Below is a small trained network, with its code and all its weights. Each question gives an input and a class and asks what happens when units are switched off, that is, made to give their printed mean instead of their output.

import numpy as np


def w(rows, s, z=0):
    codes = np.array(rows[::2]) - 128.0
    scale = np.full(codes.shape[1], s)
    scale[-1] = z or s
    return codes * scale


def f(y):
    return np.maximum(y, 0)


def log_softmax(a):
    a = a - a.max(-1, keepdims=True)
    return a - np.log(np.exp(a).sum(-1, keepdims=True))


def net(x, mask):
    res = np.array(x, float).reshape(1, 4) / 4 @ E
    y = f(res @ A[0][:, :-1].T + A[0][:, -1])
    res = res + np.where(mask, y, B[0][:, -1]) @ B[0][:, :-1]
    return log_softmax(res[-1] @ U[:, :-1].T + U[:, -1])


A, B = {}, {}
E = w([
[224,45,189,124],'x0',
[140,175,158,254],'x1',
[222,220,148,81],'x2',
[69,144,242,94],'x3',
],0.0081)
A[0] = w([
[179,119,151,113,119],'n1',
[129,99,107,34,57],'n2',
[143,141,69,129,67],'n3',
[140,175,178,221,122],'n4',
[113,100,115,119,88],'n5',
[141,160,155,212,72],'n6',
[170,46,187,152,117],'n7',
[101,154,114,123,102],'n8',
[72,165,88,100,70],'n9',
[145,148,124,200,75],'n10',
[81,198,108,129,166],'n11',
[175,75,134,142,60],'n12',
[105,113,110,39,132],'n13',
[61,155,254,91,91],'n14',
[118,148,124,121,255],'n15',
[131,112,84,33,72],'n16',
[102,147,175,101,71],'n17',
[133,99,143,118,84],'n18',
[108,81,98,152,80],'n19',
[135,92,78,153,165],'n20',
[179,204,148,101,113],'n21',
[141,135,125,169,95],'n22',
[132,166,120,116,111],'n23',
[69,174,87,132,89],'n24',
[200,131,13,148,96],'n25',
[158,169,119,101,88],'n26',
[186,209,130,86,92],'n27',
[58,50,123,167,31],'n28',
[104,161,112,126,96],'n29',
[100,145,185,133,70],'n30',
[71,78,151,153,161],'n31',
[116,145,142,113,206],'n32',
],0.017,0.008)
B[0] = w([
[183,149,145,150,177],'n1',
[106,42,115,125,196],'n2',
[121,124,146,46,165],'n3',
[111,53,72,163,217],'n4',
[111,111,157,118,149],'n5',
[109,40,119,112,185],'n6',
[228,135,145,120,219],'n7',
[151,112,155,105,158],'n8',
[176,93,189,82,190],'n9',
[109,60,118,110,171],'n10',
[211,135,130,154,222],'n11',
[172,111,179,69,166],'n12',
[121,73,74,180,217],'n13',
[89,183,82,20,250],'n14',
[165,179,56,215,222],'n15',
[109,47,106,138,204],'n16',
[107,137,126,67,164],'n17',
[140,111,148,104,144],'n18',
[83,142,180,122,173],'n19',
[109,191,88,136,201],'n20',
[83,149,192,174,207],'n21',
[119,91,118,117,151],'n22',
[121,136,158,132,154],'n23',
[188,106,176,84,200],'n24',
[96,195,73,40,234],'n25',
[98,135,176,132,165],'n26',
[81,143,212,166,210],'n27',
[58,114,252,124,209],'n28',
[144,104,167,85,158],'n29',
[111,105,141,42,166],'n30',
[94,170,139,204,223],'n31',
[151,163,80,159,190],'n32',
],0.041,0.011)
U = w([
[123,29,75,124,84],'0',
[116,166,82,36,105],'1',
[102,141,192,150,111],'2',
[255,106,155,90,70],'3',
[181,167,49,184,254],'4',
],0.0094,0.0054)

Each question gives the input, the list of numbers given to net, and the class t.
The units are the neurons (one row each of A and B). Each row of codes is followed by its name. A weight is (code - 128) times the scale printed after its matrix; where a second scale follows, it is the last column's (A, B and U).
mask holds one flag per neuron, in row order. A switched-off neuron (its flag False) gives its mean, the last column of its row in B, instead of its output. The means were averaged over made-up inputs and are rounded, as every weight is.
A unit's drop is (log p(t) with every unit on - log p(t) with that unit switched off) / (log p(t) with every unit on - log p(t) with every unit switched off).
unit that matters most: the unit with the biggest drop
k most important neurons: the k neurons with the biggest drops, biggest first
drop when u is switched off: that unit's drop, to one decimal
input [3,2,5,-4], class 2: unit that matters most	n14
input [-4,7,5,-6], class 0: 4 most important neurons	(n4; n6; n14; n10)
input [6,-7,-2,8], class 1: 2 most important neurons	(n14; n4)
input [7,-5,-6,-3], class 3: 4 most important neurons	(n7; n12; n27; n21)
input [-3,2,5,-4], class 2: 4 most important neurons	(n14; n27; n21; n26)
input [-1,-2,6,4], class 2: 3 most important neurons	(n27; n21; n25)
input [0,-8,-6,7], class 0: 2 most important neurons	(n13; n2)
input [-4,-8,8,7], class 0: 3 most important neurons	(n13; n16; n2)
input [8,-8,1,-6], class 0: 4 most important neurons	(n16; n2; n13; n11)
input [-7,-7,0,-5], class 0: 3 most important neurons	(n16; n13; n2)
input [3,-6,-2,-7], class 1: 3 most important neurons	(n25; n4; n20)
input [8,-3,2,8], class 1: 4 most important neurons	(n14; n11; n17; n24)
input [4,-1,2,-4], class 1: 2 most important neurons	(n25; n11)
input [-6,7,-2,-2], class 0: unit that matters most	n4
input [6,-6,5,-5], class 0: 2 most important neurons	(n16; n2)
input [-6,3,0,-4], class 3: 2 most important neurons	(n14; n11)
input [2,3,0,-1], class 4: drop when n11 is switched off	-0.1
input [4,-3,4,8], class 1: drop when n14 is switched off	2.4
input [-5,2,7,4], class 2: drop when n21 is switched off	0.6
input [-8,-2,6,-2], class 3: unit that matters most	n11
input [-5,-3,-8,0], class 2: drop when n11 is switched off	0.0
